Here is a tiny trained network, its code and every weight. The questions are about switching its units off for an input and a target symbol, where a switched-off unit gives its printed mean instead of its output.

import numpy as np


def w(rows, s, z=0):
    codes = np.array(rows[::2]) - 128.0
    scale = np.full(codes.shape[1], s)
    scale[-1] = z or s
    return codes * scale


def f(y):
    return np.maximum(y, 0)


def softmax(a):
    e = np.exp(a - a.max(-1, keepdims=True))
    return e / e.sum(-1, keepdims=True)


def log_softmax(a):
    a = a - a.max(-1, keepdims=True)
    return a - np.log(np.exp(a).sum(-1, keepdims=True))


def net(x, mask):
    ids = ['αγδεζηθλμξπστφψω'.index(c) for c in x.split()]
    T = len(ids)
    res = E[ids] + P[:T]
    q, k, v = (res @ M[0].T for M in (Q, K, V))
    z = softmax(np.where(np.tri(T) > 0, q @ k.T / 4**0.5, -1e9)) @ v
    res = res + np.where(mask[0], z, O[0][:, -1]) @ O[0][:, :-1]
    y = f(res @ A[0][:, :-1].T + A[0][:, -1])
    res = res + np.where(mask[1:9], y, B[0][:, -1]) @ B[0][:, :-1]
    return log_softmax(res[-1] @ U[:, :-1].T + U[:, -1])


Q, K, V, O, A, B = {}, {}, {}, {}, {}, {}
E = w([
[117,154,140,177,149],'α',
[172,90,66,87,97],'γ',
[121,164,131,192,155],'δ',
[112,145,146,169,147],'ε',
[67,144,153,161,116],'ζ',
[101,150,150,161,149],'η',
[165,84,78,98,100],'θ',
[51,140,155,123,156],'λ',
[114,157,173,111,195],'μ',
[168,93,69,86,99],'ξ',
[110,191,176,94,110],'π',
[113,253,143,126,138],'σ',
[174,178,199,145,139],'τ',
[162,80,78,96,99],'φ',
[116,95,235,104,119],'ψ',
[98,122,225,90,79],'ω',
],0.018)
P = w([
[187,112,45,55,149],'0',
[156,119,73,74,145],'1',
[143,140,91,77,150],'2',
[121,142,121,131,147],'3',
[102,152,143,147,148],'4',
[87,160,165,179,151],'5',
[71,168,190,198,151],'6',
[58,178,203,226,146],'7',
[41,187,226,254,152],'8',
],0.0068)
Q[0] = w([
[183,60,73,160,4],'H1',
[37,203,91,87,139],'H1',
[70,63,80,152,172],'H1',
[172,114,131,72,163],'H1',
],0.029)
K[0] = w([
[170,57,4,125,150],'H1',
[152,166,216,104,192],'H1',
[92,168,105,91,177],'H1',
[154,140,124,84,86],'H1',
],0.028)
V[0] = w([
[65,213,98,120,17],'H1',
[254,206,162,131,140],'H1',
[177,76,212,102,51],'H1',
[89,129,177,21,158],'H1',
],0.018)
O[0] = w([
[119,186,35,35,165,182],'H1',
[113,248,185,93,69,242],'H1',
[34,146,70,187,54,17],'H1',
[80,140,90,154,229,254],'H1',
],0.015,0.0061)
A[0] = w([
[204,187,78,189,145,135],'N1',
[234,99,23,87,70,13],'N2',
[178,96,51,113,109,255],'N3',
[116,153,72,91,47,118],'N4',
[155,66,17,127,136,85],'N5',
[92,134,102,189,128,64],'N6',
[122,97,9,102,70,77],'N7',
[158,142,77,84,90,231],'N8',
],0.011,0.0088)
B[0] = w([
[92,103,134,98,149,222],'N1',
[152,248,174,176,216,146],'N2',
[142,125,25,162,67,199],'N3',
[121,87,142,109,166,215],'N4',
[143,151,185,107,106,217],'N5',
[161,81,148,86,84,193],'N6',
[118,147,171,94,158,178],'N7',
[147,124,126,207,98,255],'N8',
],0.018,0.01)
U = w([
[169,116,136,102,137,64],'α',
[157,115,134,104,141,57],'γ',
[253,103,201,71,102,62],'δ',
[190,105,152,101,129,111],'ε',
[184,140,69,196,104,244],'ζ',
[173,105,132,95,142,112],'η',
[195,111,151,92,127,104],'θ',
[224,40,59,65,191,232],'λ',
[124,86,198,193,233,60],'μ',
[184,96,146,111,161,116],'ξ',
[64,138,65,145,183,135],'π',
[193,192,115,43,175,25],'σ',
[100,173,181,138,106,47],'τ',
[182,117,142,101,164,224],'φ',
[115,76,114,148,93,254],'ψ',
[130,94,140,28,133,101],'ω',
],0.0048,0.0054)

Each question gives the input, a string of symbols that net reads in full, and the target symbol t.
The units are the heads (4 rows each of Q, K, V and O) and the neurons (one row each of A and B). Each row of codes is followed by its name. A weight is (code - 128) times the scale printed after its matrix; where a second scale follows, it is the last column's (O, A, B and U).
mask holds one flag per unit, heads first, then neurons. A switched-off unit (its flag False) gives its mean, the last column of its rows in O or B, instead of its output. The means were averaged over made-up inputs and are rounded, as every weight is.
A unit's drop is (log p(t) with every unit on - log p(t) with that unit switched off) / (log p(t) with every unit on - log p(t) with every unit switched off).
The circuit of an input: a set's keep is (log p(t) with only the set's units on - log p(t) with every unit switched off) / (log p(t) with every unit on - log p(t) with every unit switched off). Starting from all 9 units, units are removed one at a time, each time the one whose removal leaves the highest keep (on an exact tie, the one counted first), for as long as the keep stays at least 0.8.
units of the circuit, in order: the units of the circuit, biggest drop first
k most important neurons: the k neurons with the biggest drops, biggest first
drop of u: that unit's drop, to one decimal
input λ λ λ ψ λ δ μ δ ε, target μ: 3 most important neurons => N3; N6; N5
input δ λ δ ψ ω ψ θ λ, target ψ: units of the circuit, in order => H1; N6
input δ λ δ λ δ θ μ, target μ: 2 most important neurons => N3; N6
input ω φ φ γ σ λ λ ω δ, target ω: units of the circuit, in order => H1; N6; N7; N8
input μ λ δ λ, target λ: 2 most important neurons => N3; N8
input μ δ δ, target μ: 2 most important neurons => N3; N6
input δ μ λ θ, target ζ: units of the circuit, in order => N3; H1
input δ λ δ, target λ: most important neuron => N3
input ω π δ δ, target π: 2 most important neurons => N5; N1
input τ θ δ σ δ τ δ λ σ, target σ: drop of H1 => 0.8
input θ λ δ μ ζ δ ψ δ, target ψ: drop of N6 => 0.7
input π γ δ λ τ δ λ μ δ, target μ: drop of H1 => 0.9
input λ λ η δ π γ π, target π: drop of H1 => 0.8
input δ π δ λ α ε, target λ: most important neuron => N8
input α λ λ ζ, target λ: 2 most important neurons => N3; N8
